Here is a tiny trained network, its code and every weight. The questions are about switching its units off for an input and a target symbol, where a switched-off unit gives its printed mean instead of its output.

import numpy as np


def w(rows, s, z=0):
    codes = np.array(rows[::2]) - 128.0
    scale = np.full(codes.shape[1], s)
    scale[-1] = z or s
    return codes * scale


def norm(h):
    return h / np.sqrt((h * h).mean(-1, keepdims=True) + 1e-5)


def f(y):
    return np.maximum(y, 0)


def softmax(a):
    e = np.exp(a - a.max(-1, keepdims=True))
    return e / e.sum(-1, keepdims=True)


def log_softmax(a):
    a = a - a.max(-1, keepdims=True)
    return a - np.log(np.exp(a).sum(-1, keepdims=True))


def net(x, mask):
    ids = ['ΓΠΦβημξω'.index(c) for c in x.split()]
    T = len(ids)
    res = E[ids] + P[:T]
    r = norm(res)
    for j in range(2):
        rows = slice(3 * j, 3 * j + 3)
        q, k, v = (r @ M[0][rows].T for M in (Q, K, V))
        z = softmax(np.where(np.tri(T) > 0, q @ k.T / 3**0.5, -1e9)) @ v
        o = O[0][rows]
        res = res + np.where(mask[j], z, o[:, -1]) @ o[:, :-1]
    y = f(norm(res) @ A[0][:, :-1].T + A[0][:, -1])
    res = res + np.where(mask[2:18], y, B[0][:, -1]) @ B[0][:, :-1]
    return log_softmax(norm(res)[-1] @ U[:, :-1].T + U[:, -1])


Q, K, V, O, A, B = {}, {}, {}, {}, {}, {}
E = w([
[121,96,90,120,131],'Γ',
[141,142,103,130,141],'Π',
[107,123,89,123,131],'Φ',
[118,146,85,134,138],'β',
[95,173,185,49,108],'η',
[139,116,102,120,131],'μ',
[99,87,160,39,71],'ξ',
[119,255,112,108,131],'ω',
],0.0099)
P = w([
[113,121,171,191,124],'0',
[132,128,68,117,104],'1',
[201,131,74,97,90],'2',
[164,133,114,169,54],'3',
[139,107,121,99,244],'4',
[2,129,125,102,120],'5',
[118,145,81,73,71],'6',
[50,92,157,164,144],'7',
],0.0069)
Q[0] = w([
[167,86,85,252,87],'h1',
[183,126,121,164,221],'h1',
[194,137,66,85,87],'h1',
[89,92,150,144,221],'h2',
[158,148,127,232,147],'h2',
[121,201,192,48,93],'h2',
],0.026)
K[0] = w([
[117,67,216,239,236],'h1',
[10,125,84,112,167],'h1',
[84,137,160,204,29],'h1',
[178,126,101,65,251],'h2',
[16,112,164,176,224],'h2',
[140,164,91,168,18],'h2',
],0.021)
V[0] = w([
[11,111,115,91,101],'h1',
[129,22,78,138,145],'h1',
[92,232,71,145,153],'h1',
[143,128,116,124,128],'h2',
[130,114,112,132,134],'h2',
[144,140,153,128,164],'h2',
],0.012)
O[0] = w([
[2,151,122,103,90,121],'h1',
[181,166,67,84,35,106],'h1',
[142,101,190,226,83,254],'h1',
[130,128,117,140,98,137],'h2',
[139,141,114,131,120,140],'h2',
[147,128,104,95,150,109],'h2',
],0.0084,0.0055)
A[0] = w([
[130,119,126,155,132,102],'n1',
[120,133,128,143,104,61],'n2',
[135,72,197,52,108,87],'n3',
[106,148,150,115,105,78],'n4',
[133,110,100,149,180,147],'n5',
[146,125,121,154,120,21],'n6',
[174,122,80,147,172,70],'n7',
[131,252,145,163,164,2],'n8',
[105,108,84,134,162,57],'n9',
[165,144,108,109,133,40],'n10',
[130,112,164,124,121,121],'n11',
[132,132,101,120,150,98],'n12',
[131,114,86,123,150,87],'n13',
[124,145,123,126,106,2],'n14',
[110,110,136,125,147,128],'n15',
[148,210,226,82,137,68],'n16',
],0.026,0.0059)
B[0] = w([
[152,169,106,147,127,246],'n1',
[114,137,161,144,162,194],'n2',
[75,154,125,61,50,214],'n3',
[160,105,160,141,147,184],'n4',
[139,100,139,92,66,215],'n5',
[99,194,129,175,116,227],'n6',
[203,149,172,69,156,253],'n7',
[127,253,68,181,87,157],'n8',
[102,183,132,76,138,166],'n9',
[71,89,93,179,122,188],'n10',
[126,136,109,110,151,214],'n11',
[137,105,122,156,153,152],'n12',
[153,125,121,148,163,157],'n13',
[83,94,160,101,148,141],'n14',
[145,96,112,124,92,196],'n15',
[102,81,225,185,218,211],'n16',
],0.038,0.0046)
U = w([
[52,46,22,172,118,196],'Γ',
[247,178,210,64,113,24],'Π',
[60,71,254,132,194,103],'Φ',
[95,234,116,220,127,200],'β',
[53,140,131,41,25,250],'η',
[208,59,79,147,232,155],'μ',
[84,184,77,43,242,41],'ξ',
[175,39,147,193,16,39],'ω',
],0.0095,0.002)

Each question gives the input, a string of symbols that net reads in full, and the target symbol t.
The units are the heads (3 rows each of Q, K, V and O) and the neurons (one row each of A and B). Each row of codes is followed by its name. A weight is (code - 128) times the scale printed after its matrix; where a second scale follows, it is the last column's (O, A, B and U).
mask holds one flag per unit, heads first, then neurons. A switched-off unit (its flag False) gives its mean, the last column of its rows in O or B, instead of its output. The means were averaged over made-up inputs and are rounded, as every weight is.
A unit's drop is (log p(t) with every unit on - log p(t) with that unit switched off) / (log p(t) with every unit on - log p(t) with every unit switched off).
The circuit of an input: a set's keep is (log p(t) with only the set's units on - log p(t) with every unit switched off) / (log p(t) with every unit on - log p(t) with every unit switched off). Starting from the 12 units with the biggest drops (on a tie, the unit counted first), units are removed one at a time, each time the one whose removal leaves the highest keep (on an exact tie, the one counted first), for as long as the keep stays at least 0.8.
units of the circuit, in order: the units of the circuit, biggest drop first
k most important neurons: the k neurons with the biggest drops, biggest first
heads that matter: for each layer, one digit per head in row order, 1 if its drop is at least 0.15 and else 0, layers parted by /
drop of u: that unit's drop, to one decimal
input ω Γ β β, target ω: units of the circuit, in order => [h1, n5, n16, n15]
input Φ ξ β η Π μ β β, target Π: units of the circuit, in order => [n7, h1]
input η ξ Π ξ Γ, target ξ: units of the circuit, in order => [h1, n13]
input β β ω Γ Π β Π, target Γ: units of the circuit, in order => [h1, n10]
input Π β Π Γ μ Γ, target Π: units of the circuit, in order => [h1]
input β η β ξ Γ Φ Φ, target ξ: units of the circuit, in order => [h1, n3]
input ω η β μ, target ω: units of the circuit, in order => [h1, n5, n16, n15]
input μ Π Φ β μ β Π Π, target μ: 2 most important neurons => [n7, n10]
input ω β β β η, target Φ: 2 most important neurons => [n16, n3]
input ξ Π η ξ β, target Π: heads that matter => 00
input β η Π, target β: heads that matter => 10
input Φ β Π Π μ β η, target Φ: heads that matter => 00
input β μ μ ξ Γ, target μ: 2 most important neurons => [n7, n10]
input μ Φ Π β Γ μ, target Π: units of the circuit, in order => [h1]
input Γ ω μ μ β Γ η μ, target β: 2 most important neurons => [n7, n16]
input β μ η η β β β, target η: drop of n9 => 0.3
input ξ β μ Π, target ξ: drop of n15 => 0.0
input μ β η β ξ η ω β, target ξ: drop of n4 => 0.0
input μ μ Γ β η ω β μ, target η: drop of n16 => 0.0
input β β ω Φ η Π Π, target Φ: most important neuron => [n14]
input Π μ Π Φ η β β Π, target η: 2 most important neurons => [n9, n7]
